Below are the code and all the weights of a small trained network. Each question names an input and a target symbol and asks about switching units off, where a switched-off unit gives its printed mean instead of its output.

import numpy as np


def w(rows, s, z=0):
    codes = np.array(rows[::2]) - 128.0
    scale = np.full(codes.shape[1], s)
    scale[-1] = z or s
    return codes * scale


def norm(h):
    return h / np.sqrt((h * h).mean(-1, keepdims=True) + 1e-5)


def f(y):
    return np.maximum(y, 0)


def softmax(a):
    e = np.exp(a - a.max(-1, keepdims=True))
    return e / e.sum(-1, keepdims=True)


def log_softmax(a):
    a = a - a.max(-1, keepdims=True)
    return a - np.log(np.exp(a).sum(-1, keepdims=True))


def net(x, mask):
    ids = ['ΔΘβγεζλμτω'.index(c) for c in x.split()]
    T = len(ids)
    res = E[ids] + P[:T]
    u = 0
    for l in range(2):
        q, k, v = (norm(res) @ M[l].T for M in (Q, K, V))
        z = softmax(np.where(np.tri(T) > 0, q @ k.T / 2**0.5, -1e9)) @ v
        res = res + np.where(mask[u], z, O[l][:, -1]) @ O[l][:, :-1]
        u += 1
        y = f(norm(res) @ A[l][:, :-1].T + A[l][:, -1])
        res = res + np.where(mask[u : u + 12], y, B[l][:, -1]) @ B[l][:, :-1]
        u += 12
    return log_softmax(norm(res)[-1] @ U[:, :-1].T + U[:, -1])


Q, K, V, O, A, B = {}, {}, {}, {}, {}, {}
E = w([
[147,147,113],'Δ',
[104,143,176],'Θ',
[100,167,157],'β',
[128,96,160],'γ',
[106,160,167],'ε',
[147,154,117],'ζ',
[146,137,141],'λ',
[130,181,61],'μ',
[176,255,209],'τ',
[134,184,83],'ω',
],0.0085)
P = w([
[208,87,116],'0',
[142,252,226],'1',
[135,200,210],'2',
[144,177,165],'3',
[117,206,119],'4',
[132,150,141],'5',
[136,134,131],'6',
[155,121,129],'7',
[164,130,137],'8',
],0.0023)
Q[0] = w([
[118,3,94],'0.h1',
[155,26,113],'0.h1',
],0.0035)
K[0] = w([
[92,235,254],'0.h1',
[66,167,167],'0.h1',
],0.0062)
V[0] = w([
[152,60,2],'0.h1',
[34,245,163],'0.h1',
],0.0042)
O[0] = w([
[115,3,77,6],'0.h1',
[253,152,154,216],'0.h1',
],0.0041,0.0024)
A[0] = w([
[153,44,10,125],'0.n1',
[107,133,201,128],'0.n2',
[176,125,237,157],'0.n3',
[246,117,207,200],'0.n4',
[162,158,68,129],'0.n5',
[88,176,59,108],'0.n6',
[80,160,180,169],'0.n7',
[194,116,174,144],'0.n8',
[48,156,219,75],'0.n9',
[93,2,190,4],'0.n10',
[184,4,160,175],'0.n11',
[138,56,122,99],'0.n12',
],0.0048,0.0017)
B[0] = w([
[72,147,119,143],'0.n1',
[183,125,66,173],'0.n2',
[128,139,83,229],'0.n3',
[86,174,91,254],'0.n4',
[124,101,255,173],'0.n5',
[140,78,198,154],'0.n6',
[173,59,7,180],'0.n7',
[91,205,164,186],'0.n8',
[169,164,119,171],'0.n9',
[172,112,155,134],'0.n10',
[126,205,162,144],'0.n11',
[163,201,132,132],'0.n12',
],0.0031,0.0045)
Q[1] = w([
[151,254,139],'1.h1',
[139,187,77],'1.h1',
],0.0072)
K[1] = w([
[108,30,85],'1.h1',
[129,2,72],'1.h1',
],0.009)
V[1] = w([
[250,110,231],'1.h1',
[8,253,117],'1.h1',
],0.0067)
O[1] = w([
[163,164,160,92],'1.h1',
[196,90,2,254],'1.h1',
],0.0077,0.0053)
A[1] = w([
[58,2,93,134],'1.n1',
[123,101,160,131],'1.n2',
[177,165,101,168],'1.n3',
[167,219,127,72],'1.n4',
[114,137,68,179],'1.n5',
[61,162,231,143],'1.n6',
[148,215,143,75],'1.n7',
[189,127,105,22],'1.n8',
[145,129,59,252],'1.n9',
[151,195,148,104],'1.n10',
[59,155,99,190],'1.n11',
[79,132,213,228],'1.n12',
],0.0077,0.0023)
B[1] = w([
[98,128,181,154],'1.n1',
[150,147,166,129],'1.n2',
[91,142,140,227],'1.n3',
[71,121,108,208],'1.n4',
[149,113,174,203],'1.n5',
[208,91,128,145],'1.n6',
[67,131,111,184],'1.n7',
[122,131,105,169],'1.n8',
[103,108,204,254],'1.n9',
[97,113,93,176],'1.n10',
[91,87,193,150],'1.n11',
[255,48,101,141],'1.n12',
],0.0057,0.007)
U = w([
[227,114,245,146],'Δ',
[31,154,147,58],'Θ',
[35,87,222,112],'β',
[97,1,97,178],'γ',
[129,180,113,71],'ε',
[138,156,133,44],'ζ',
[136,164,108,96],'λ',
[197,89,74,99],'μ',
[139,194,137,255],'τ',
[218,126,55,145],'ω',
],0.0087,0.004)

Each question gives the input, a string of symbols that net reads in full, and the target symbol t.
The units are the heads (2 rows each of Q, K, V and O) and the neurons (one row each of A and B). Each row of codes is followed by its name. A weight is (code - 128) times the scale printed after its matrix; where a second scale follows, it is the last column's (O, A, B and U).
mask holds one flag per unit, layer by layer, with each layer's heads first. A switched-off unit (its flag False) gives its mean, the last column of its rows in O or B, instead of its output. The means were averaged over made-up inputs and are rounded, as every weight is.
A unit's drop is (log p(t) with every unit on - log p(t) with that unit switched off) / (log p(t) with every unit on - log p(t) with every unit switched off).
The circuit of an input: a set's keep is (log p(t) with only the set's units on - log p(t) with every unit switched off) / (log p(t) with every unit on - log p(t) with every unit switched off). Starting from the 12 units with the biggest drops (on a tie, the unit counted first), units are removed one at a time, each time the one whose removal leaves the highest keep (on an exact tie, the one counted first), for as long as the keep stays at least 0.8.
units of the circuit, in order: the units of the circuit, biggest drop first
unit that matters most: the unit with the biggest drop
k most important neurons: the k neurons with the biggest drops, biggest first
top k neurons in layer l: the k neurons of layer l with the biggest drops, biggest first
drop when u is switched off: that unit's drop, to one decimal
input γ β ζ ε Δ λ ε, target Δ: units of the circuit, in order	[1.h1 1.n12]
input γ μ Θ λ, target Δ: units of the circuit, in order	[1.h1 1.n12]
input Δ ω Θ ζ, target γ: 2 most important neurons	[0.n1 0.n11]
input γ ω Θ β, target Δ: top 3 neurons in layer 0	[0.n10 0.n4 0.n8]
input γ τ τ β ε ε ζ, target Δ: 4 most important neurons	[0.n10 0.n4 0.n8 1.n12]
input γ λ Δ λ Θ μ ω Θ Δ, target Δ: 2 most important neurons	[0.n10 0.n4]
input Δ ω Θ, target γ: units of the circuit, in order	[0.h1 0.n1 1.h1]
input γ ζ Θ ζ, target Δ: 3 most important neurons	[0.n10 0.n4 1.n12]
input Δ ε Θ λ ζ Θ, target γ: units of the circuit, in order	[0.h1 0.n1 1.h1 0.n7]
input μ τ Θ Δ μ λ τ γ, target β: unit that matters most	0.h1
input μ ζ ζ, target β: units of the circuit, in order	[0.h1 1.h1]
input γ γ ε, target Δ: 2 most important neurons	[0.n10 1.n12]
input μ Δ ω ζ ζ γ ω Δ, target β: units of the circuit, in order	[1.h1 0.h1 0.n4]
input γ γ λ γ μ, target Δ: top 2 neurons in layer 1	[1.n12 1.n6]
input γ Δ ζ γ Δ μ Δ Θ, target Δ: 4 most important neurons	[0.n4 0.n10 0.n8 1.n12]
input Δ γ ε γ λ ε γ λ μ, target γ: 2 most important neurons	[0.n1 0.n11]
input γ λ Δ γ, target Δ: unit that matters most	0.n10
input Δ λ μ ε ω, target γ: 3 most important neurons	[0.n1 0.n11 0.n8]
input γ Δ Δ γ ω, target Δ: 4 most important neurons	[0.n10 0.n4 0.n8 1.n12]
input μ ω λ Δ Δ ω, target β: 2 most important neurons	[0.n1 0.n4]
input μ ω μ ω γ μ ζ, target β: 2 most important neurons	[0.n1 0.n4]
input γ μ ω, target Δ: 4 most important neurons	[0.n10 0.n4 1.n12 1.n6]
input λ λ ω τ Δ γ λ ω Θ, target ω: most important neuron	[0.n7]
input λ λ λ, target ω: drop when 1.h1 is switched off	1.0
input Δ μ Δ, target γ: drop when 0.n6 is switched off	0.0
input μ γ μ ε μ λ, target β: drop when 0.n4 is switched off	0.2
input λ λ μ Δ γ, target ω: drop when 1.h1 is switched off	0.1
